Here is a tiny trained network, its code and every weight. The questions are about switching its units off for an input and a class, where a switched-off unit gives its printed mean instead of its output.

import numpy as np


def w(rows, s, z=0):
    codes = np.array(rows[::2]) - 128.0
    scale = np.full(codes.shape[1], s)
    scale[-1] = z or s
    return codes * scale


def f(y):
    return np.maximum(y, 0)


def log_softmax(a):
    a = a - a.max(-1, keepdims=True)
    return a - np.log(np.exp(a).sum(-1, keepdims=True))


def net(x, mask):
    res = np.array(x, float).reshape(1, 2) / 4 @ E
    y = f(res @ A[0][:, :-1].T + A[0][:, -1])
    res = res + np.where(mask, y, B[0][:, -1]) @ B[0][:, :-1]
    return log_softmax(res[-1] @ U[:, :-1].T + U[:, -1])


A, B = {}, {}
E = w([
[206,35,235,237,187],'x0',
[84,6,2,186,54],'x1',
],0.007)
A[0] = w([
[148,180,148,122,167,217],'N1',
[176,172,152,111,134,212],'N2',
[129,253,214,98,193,79],'N3',
[84,36,36,176,105,107],'N4',
[63,200,67,62,117,67],'N5',
[80,171,95,54,81,171],'N6',
[74,195,75,47,90,110],'N7',
[185,84,188,215,171,93],'N8',
[215,40,156,170,199,91],'N9',
[200,72,206,192,161,116],'N10',
[136,154,109,137,125,254],'N11',
[236,63,180,195,170,77],'N12',
[95,181,64,48,106,130],'N13',
[184,249,205,55,221,69],'N14',
[39,29,57,205,64,57],'N15',
[110,154,110,96,105,245],'N16',
[88,118,116,117,160,246],'N17',
[38,209,93,27,91,48],'N18',
[181,217,202,68,196,86],'N19',
],0.0068,0.0072)
B[0] = w([
[179,102,135,78,106,239],'N1',
[169,95,129,84,103,232],'N2',
[124,198,33,122,70,233],'N3',
[142,196,49,63,76,212],'N4',
[50,177,169,155,206,191],'N5',
[111,93,167,115,170,226],'N6',
[75,124,193,133,161,213],'N7',
[56,158,148,109,184,213],'N8',
[62,154,128,97,171,210],'N9',
[79,135,145,91,173,230],'N10',
[194,12,168,3,126,253],'N11',
[47,163,141,124,190,216],'N12',
[93,109,158,125,179,212],'N13',
[131,202,44,126,84,249],'N14',
[125,254,38,103,74,208],'N15',
[161,81,164,92,130,244],'N16',
[164,50,157,41,116,244],'N17',
[52,179,146,142,195,203],'N18',
[122,208,30,92,74,230],'N19',
],0.0084,0.0072)
U = w([
[32,134,175,123,244,92],'0',
[155,179,25,114,38,111],'1',
[248,40,195,109,121,253],'2',
[144,144,135,184,120,68],'3',
],0.015,0.0041)

Each question gives the input, the list of numbers given to net, and the class t.
The units are the neurons (one row each of A and B). Each row of codes is followed by its name. A weight is (code - 128) times the scale printed after its matrix; where a second scale follows, it is the last column's (A, B and U).
mask holds one flag per neuron, in row order. A switched-off neuron (its flag False) gives its mean, the last column of its row in B, instead of its output. The means were averaged over made-up inputs and are rounded, as every weight is.
A unit's drop is (log p(t) with every unit on - log p(t) with that unit switched off) / (log p(t) with every unit on - log p(t) with every unit switched off).
k most important neurons: the k neurons with the biggest drops, biggest first
drop when u is switched off: that unit's drop, to one decimal
input [8,7], class 0: most important neuron => (N12)
input [-4,-1], class 0: 4 most important neurons => (N18 N5 N7 N13)
input [2,-3], class 2: 2 most important neurons => (N15 N4)
input [6,7], class 1: 2 most important neurons => (N15 N4)
input [-4,-5], class 1: 3 most important neurons => (N3 N14 N19)
input [1,-3], class 2: 2 most important neurons => (N15 N4)
input [3,-1], class 2: 2 most important neurons => (N18 N5)
input [0,3], class 2: drop when N14 is switched off => 0.4
input [6,-8], class 1: drop when N19 is switched off => 0.2
input [-6,6], class 0: drop when N18 is switched off => 0.1
